Below is a small trained network, with its code and all its weights. Each question gives an input and a target symbol and asks what happens when units are switched off, that is, made to give their printed mean instead of their output.

import numpy as np


def w(rows, s, z=0):
    codes = np.array(rows[::2]) - 128.0
    scale = np.full(codes.shape[1], s)
    scale[-1] = z or s
    return codes * scale


def f(y):
    return y / 2 * (1 + np.tanh(0.7978845608 * (y + 0.044715 * y**3)))


def softmax(a):
    e = np.exp(a - a.max(-1, keepdims=True))
    return e / e.sum(-1, keepdims=True)


def log_softmax(a):
    a = a - a.max(-1, keepdims=True)
    return a - np.log(np.exp(a).sum(-1, keepdims=True))


def net(x, mask):
    ids = ['ΘΛΞΩβδζηστφ'.index(c) for c in x.split()]
    T = len(ids)
    res = E[ids] + P[:T]
    u = 0
    for l in range(2):
        q, k, v = (res @ M[l].T for M in (Q, K, V))
        z = softmax(np.where(np.tri(T) > 0, q @ k.T / 3**0.5, -1e9)) @ v
        res = res + np.where(mask[u], z, O[l][:, -1]) @ O[l][:, :-1]
        u += 1
        y = f(res @ A[l][:, :-1].T + A[l][:, -1])
        res = res + np.where(mask[u : u + 8], y, B[l][:, -1]) @ B[l][:, :-1]
        u += 8
    return log_softmax(res[-1] @ U[:, :-1].T + U[:, -1])


Q, K, V, O, A, B = {}, {}, {}, {}, {}, {}
E = w([
[147,119,86],'Θ',
[159,113,58],'Λ',
[166,115,57],'Ξ',
[6,133,204],'Ω',
[140,123,94],'β',
[112,153,188],'δ',
[106,124,129],'ζ',
[132,130,109],'η',
[105,106,70],'σ',
[74,135,185],'τ',
[104,139,166],'φ',
],0.017)
P = w([
[200,25,119],'0',
[91,177,112],'1',
[116,126,94],'2',
[51,115,96],'3',
[222,111,205],'4',
[40,161,70],'5',
[102,92,94],'6',
[92,222,129],'7',
[123,82,102],'8',
[16,176,122],'9',
[226,117,253],'10',
[87,166,75],'11',
[95,82,133],'12',
[79,160,63],'13',
],0.017)
Q[0] = w([
[170,32,181],'0.h1',
[35,139,22],'0.h1',
[107,245,95],'0.h1',
],0.012)
K[0] = w([
[100,242,135],'0.h1',
[98,63,148],'0.h1',
[198,8,191],'0.h1',
],0.015)
V[0] = w([
[190,146,65],'0.h1',
[214,175,2],'0.h1',
[90,170,38],'0.h1',
],0.014)
O[0] = w([
[106,45,248,76],'0.h1',
[98,8,135,2],'0.h1',
[41,121,123,53],'0.h1',
],0.012,0.0037)
A[0] = w([
[174,162,160,219],'0.n1',
[134,203,88,48],'0.n2',
[123,141,228,181],'0.n3',
[104,90,143,50],'0.n4',
[240,93,145,96],'0.n5',
[177,217,121,254],'0.n6',
[151,144,11,80],'0.n7',
[83,98,124,88],'0.n8',
],0.012,0.005)
B[0] = w([
[126,146,18,167],'0.n1',
[120,190,255,226],'0.n2',
[145,110,38,160],'0.n3',
[255,169,117,161],'0.n4',
[99,161,56,140],'0.n5',
[58,40,69,253],'0.n6',
[69,159,221,210],'0.n7',
[122,208,178,159],'0.n8',
],0.0063,0.028)
Q[1] = w([
[121,157,188],'1.h1',
[230,40,129],'1.h1',
[165,255,188],'1.h1',
],0.0075)
K[1] = w([
[137,126,141],'1.h1',
[125,216,214],'1.h1',
[144,253,147],'1.h1',
],0.011)
V[1] = w([
[87,200,13],'1.h1',
[250,189,137],'1.h1',
[2,45,215],'1.h1',
],0.0087)
O[1] = w([
[192,122,119,47],'1.h1',
[32,59,56,3],'1.h1',
[1,104,121,212],'1.h1',
],0.0066,0.0041)
A[1] = w([
[119,56,63,250],'1.n1',
[123,86,161,33],'1.n2',
[94,31,144,116],'1.n3',
[138,75,165,36],'1.n4',
[61,117,112,226],'1.n5',
[253,139,203,126],'1.n6',
[109,192,147,127],'1.n7',
[189,223,99,85],'1.n8',
],0.012,0.011)
B[1] = w([
[166,183,189,188],'1.n1',
[109,164,10,144],'1.n2',
[30,106,145,206],'1.n3',
[82,100,2,145],'1.n4',
[241,114,108,252],'1.n5',
[138,72,89,151],'1.n6',
[105,72,132,230],'1.n7',
[108,105,123,211],'1.n8',
],0.0096,0.021)
U = w([
[118,124,199,121],'Θ',
[84,128,144,69],'Λ',
[81,133,135,35],'Ξ',
[60,237,105,58],'Ω',
[136,121,231,126],'β',
[129,156,118,144],'δ',
[201,203,254,253],'ζ',
[157,137,249,125],'η',
[139,125,253,181],'σ',
[104,184,106,120],'τ',
[137,162,145,168],'φ',
],0.0091,0.0047)

Each question gives the input, a string of symbols that net reads in full, and the target symbol t.
The units are the heads (3 rows each of Q, K, V and O) and the neurons (one row each of A and B). Each row of codes is followed by its name. A weight is (code - 128) times the scale printed after its matrix; where a second scale follows, it is the last column's (O, A, B and U).
mask holds one flag per unit, layer by layer, with each layer's heads first. A switched-off unit (its flag False) gives its mean, the last column of its rows in O or B, instead of its output. The means were averaged over made-up inputs and are rounded, as every weight is.
A unit's drop is (log p(t) with every unit on - log p(t) with that unit switched off) / (log p(t) with every unit on - log p(t) with every unit switched off).
The circuit of an input: a set's keep is (log p(t) with only the set's units on - log p(t) with every unit switched off) / (log p(t) with every unit on - log p(t) with every unit switched off). Starting from the 12 units with the biggest drops (on a tie, the unit counted first), units are removed one at a time, each time the one whose removal leaves the highest keep (on an exact tie, the one counted first), for as long as the keep stays at least 0.8.
units of the circuit, in order: the units of the circuit, biggest drop first
most important unit: the unit with the biggest drop
k most important neurons of layer l: the k neurons of layer l with the biggest drops, biggest first
input Λ β ζ δ ζ Ω ζ δ, target Λ: units of the circuit, in order	[0.h1; 1.n4]
input σ ζ φ σ η Ω σ Ω σ φ Ω ζ, target σ: units of the circuit, in order	[0.h1]
input δ ζ τ Λ σ ζ ζ Ω η Ω Ω Θ, target δ: units of the circuit, in order	[0.h1; 1.h1; 1.n6]
input ζ Θ Λ Λ Λ δ Λ Ω, target ζ: units of the circuit, in order	[1.n3; 0.n6]
input Ξ ζ Ξ δ Λ Λ σ δ σ β Λ σ, target Ξ: units of the circuit, in order	[0.h1; 1.n4]
input ζ Θ Ξ Ω Θ σ Ξ β, target ζ: 3 most important neurons of layer 1	[1.n3; 1.n1; 1.n7]
input Λ Ξ Θ ζ Ξ τ τ β ζ Ω Ω Ω, target Λ: units of the circuit, in order	[0.h1; 1.n3; 1.h1]
input δ Ω ζ Ξ Θ, target Ω: 2 most important neurons of layer 0	[0.n1; 0.n4]
input Ω ζ φ δ ζ Ω τ δ, target Ω: 3 most important neurons of layer 0	[0.n1; 0.n6; 0.n2]
input ζ σ τ, target ζ: 2 most important neurons of layer 0	[0.n2; 0.n7]
input δ ζ δ β Ω Θ σ Λ σ ζ Ω Ω Θ ζ, target δ: 2 most important neurons of layer 0	[0.n5; 0.n1]
input Λ δ Ω Λ δ ζ Ω ζ Λ Ω, target Λ: 2 most important neurons of layer 1	[1.n3; 1.n2]
input Ω ζ β Θ ζ δ, target Ω: 2 most important neurons of layer 0	[0.n1; 0.n7]
input Ω ζ Λ σ, target Ω: units of the circuit, in order	[0.h1]
input δ Λ φ σ Ω δ, target δ: units of the circuit, in order	[0.h1; 1.h1; 1.n6; 0.n1]
input ζ Ξ η δ τ δ Ξ Ω Λ σ, target ζ: units of the circuit, in order	[0.n6; 0.h1]
input δ Λ Θ Ω δ φ β Ξ, target δ: units of the circuit, in order	[1.h1; 0.h1; 1.n6]
input Ω ζ σ δ β φ Ω φ, target Ω: 2 most important neurons of layer 0	[0.n1; 0.n7]
input Ω Ω Ξ Ω Λ β σ β, target Ω: 4 most important neurons of layer 0	[0.n7; 0.n1; 0.n2; 0.n6]
input Ξ ζ δ η τ σ ζ ζ σ Ω, target Ξ: most important unit	0.h1
input Ω τ φ φ σ Ω Ξ σ Ω Ξ Ξ Ξ δ τ, target Ω: 2 most important neurons of layer 0	[0.n7; 0.n1]
input ζ δ Λ, target ζ: 4 most important neurons of layer 1	[1.n1; 1.n3; 1.n7; 1.n4]
